Below are the code and all the weights of a small trained network. Each question names an input and a class and asks about switching units off, where a switched-off unit gives its printed mean instead of its output.

import numpy as np


def w(rows, s, z=0):
    codes = np.array(rows[::2]) - 128.0
    scale = np.full(codes.shape[1], s)
    scale[-1] = z or s
    return codes * scale


def f(y):
    return np.maximum(y, 0)


def log_softmax(a):
    a = a - a.max(-1, keepdims=True)
    return a - np.log(np.exp(a).sum(-1, keepdims=True))


def net(x, mask):
    res = np.array(x, float).reshape(1, 2) / 4 @ E
    y = f(res @ A[0][:, :-1].T + A[0][:, -1])
    res = res + np.where(mask, y, B[0][:, -1]) @ B[0][:, :-1]
    return log_softmax(res[-1] @ U[:, :-1].T + U[:, -1])


A, B = {}, {}
E = w([
[96,115,208,21,45,183,61,16,183,43,45,148],'x0',
[59,2,60,148,128,55,146,39,181,171,89,65],'x1',
],0.0095)
A[0] = w([
[95,133,198,48,24,160,48,108,192,32,71,107,89],'neuron 0',
[143,65,140,212,163,103,127,193,50,210,192,39,144],'neuron 1',
[132,114,135,102,62,182,105,99,151,56,96,83,173],'neuron 2',
[202,143,99,227,177,43,176,157,62,213,201,114,110],'neuron 3',
[54,146,147,66,99,159,65,42,193,66,35,167,115],'neuron 4',
[77,38,75,149,125,28,141,39,163,194,113,71,70],'neuron 5',
[122,136,102,138,180,111,173,207,116,180,188,67,123],'neuron 6',
[252,255,114,88,118,154,104,172,65,95,144,226,83],'neuron 7',
[93,114,147,91,124,219,51,102,151,108,115,118,93],'neuron 8',
[200,244,180,136,146,163,95,129,92,103,142,211,152],'neuron 9',
[108,165,176,98,105,107,151,152,135,151,108,109,246],'neuron 10',
[67,64,68,137,178,78,122,1,145,249,66,55,148],'neuron 11',
],0.0069,0.012)
B[0] = w([
[146,159,86,119,123,176,153,151,91,90,117,119,238],'neuron 0',
[137,109,105,169,150,114,142,170,94,93,133,129,214],'neuron 1',
[169,102,125,152,137,114,124,129,109,109,132,126,217],'neuron 2',
[147,130,73,104,153,159,130,137,119,83,159,120,224],'neuron 3',
[158,142,87,147,145,138,150,147,101,111,157,128,242],'neuron 4',
[103,199,117,69,69,120,147,97,132,135,179,126,212],'neuron 5',
[166,128,90,139,129,132,154,115,134,90,138,106,194],'neuron 6',
[67,160,97,70,78,133,148,111,119,163,190,108,226],'neuron 7',
[157,137,91,103,153,156,183,130,124,120,122,74,176],'neuron 8',
[70,143,160,113,98,95,95,137,105,133,152,162,235],'neuron 9',
[120,55,146,219,163,68,8,90,177,111,106,187,232],'neuron 10',
[93,144,120,114,89,112,120,118,137,137,180,207,249],'neuron 11',
],0.013,0.014)
U = w([
[246,133,90,131,135,139,183,141,59,79,142,112,88],'0',
[37,167,121,70,79,109,140,118,103,155,158,138,81],'1',
[159,51,134,205,148,84,40,114,139,122,121,159,254],'2',
[150,123,131,132,127,154,144,135,147,161,103,89,102],'3',
[183,121,140,112,121,130,175,131,151,148,137,79,101],'4',
[139,120,131,142,125,130,179,116,129,161,76,97,103],'5',
[133,132,143,124,155,145,157,128,168,131,101,94,107],'6',
[137,112,150,91,128,116,179,125,128,173,122,67,107],'7',
],0.014,0.0085)

Each question gives the input, the list of numbers given to net, and the class t.
The units are the neurons (one row each of A and B). Each row of codes is followed by its name. A weight is (code - 128) times the scale printed after its matrix; where a second scale follows, it is the last column's (A, B and U).
mask holds one flag per neuron, in row order. A switched-off neuron (its flag False) gives its mean, the last column of its row in B, instead of its output. The means were averaged over made-up inputs and are rounded, as every weight is.
A unit's drop is (log p(t) with every unit on - log p(t) with that unit switched off) / (log p(t) with every unit on - log p(t) with every unit switched off).
The circuit of an input: a set's keep is (log p(t) with only the set's units on - log p(t) with every unit switched off) / (log p(t) with every unit on - log p(t) with every unit switched off). Starting from all 12 units, units are removed one at a time, each time the one whose removal leaves the highest keep (on an exact tie, the one counted first), for as long as the keep stays at least 0.8.
circuit, biggest first: the units of the circuit, biggest drop first
unit that matters most: the unit with the biggest drop
top k neurons: the k neurons with the biggest drops, biggest first
drop when u is switched off: that unit's drop, to one decimal
input [4,-3], class 0: unit that matters most -> neuron 0
input [8,-7], class 0: top 3 neurons -> (neuron 0; neuron 4; neuron 2)
input [-3,-3], class 2: circuit, biggest first -> (neuron 0; neuron 5)
input [-4,-6], class 1: top 2 neurons -> (neuron 7; neuron 9)
input [-3,3], class 2: top 2 neurons -> (neuron 7; neuron 0)
input [-7,-8], class 1: top 3 neurons -> (neuron 7; neuron 9; neuron 4)
input [-1,-4], class 1: top 2 neurons -> (neuron 7; neuron 2)
input [-5,-6], class 1: top 2 neurons -> (neuron 7; neuron 9)
input [6,-6], class 0: top 4 neurons -> (neuron 0; neuron 4; neuron 11; neuron 2)
input [-2,-4], class 1: top 2 neurons -> (neuron 7; neuron 2)
input [3,3], class 2: top 2 neurons -> (neuron 7; neuron 3)
input [-3,-2], class 2: top 2 neurons -> (neuron 0; neuron 4)
input [4,3], class 0: drop when neuron 9 is switched off -> 0.2
input [-3,-7], class 1: circuit, biggest first -> (neuron 7)
input [4,0], class 0: drop when neuron 0 is switched off -> 0.5
input [-6,-8], class 1: drop when neuron 7 is switched off -> 1.2
input [6,2], class 0: drop when neuron 5 is switched off -> 0.0
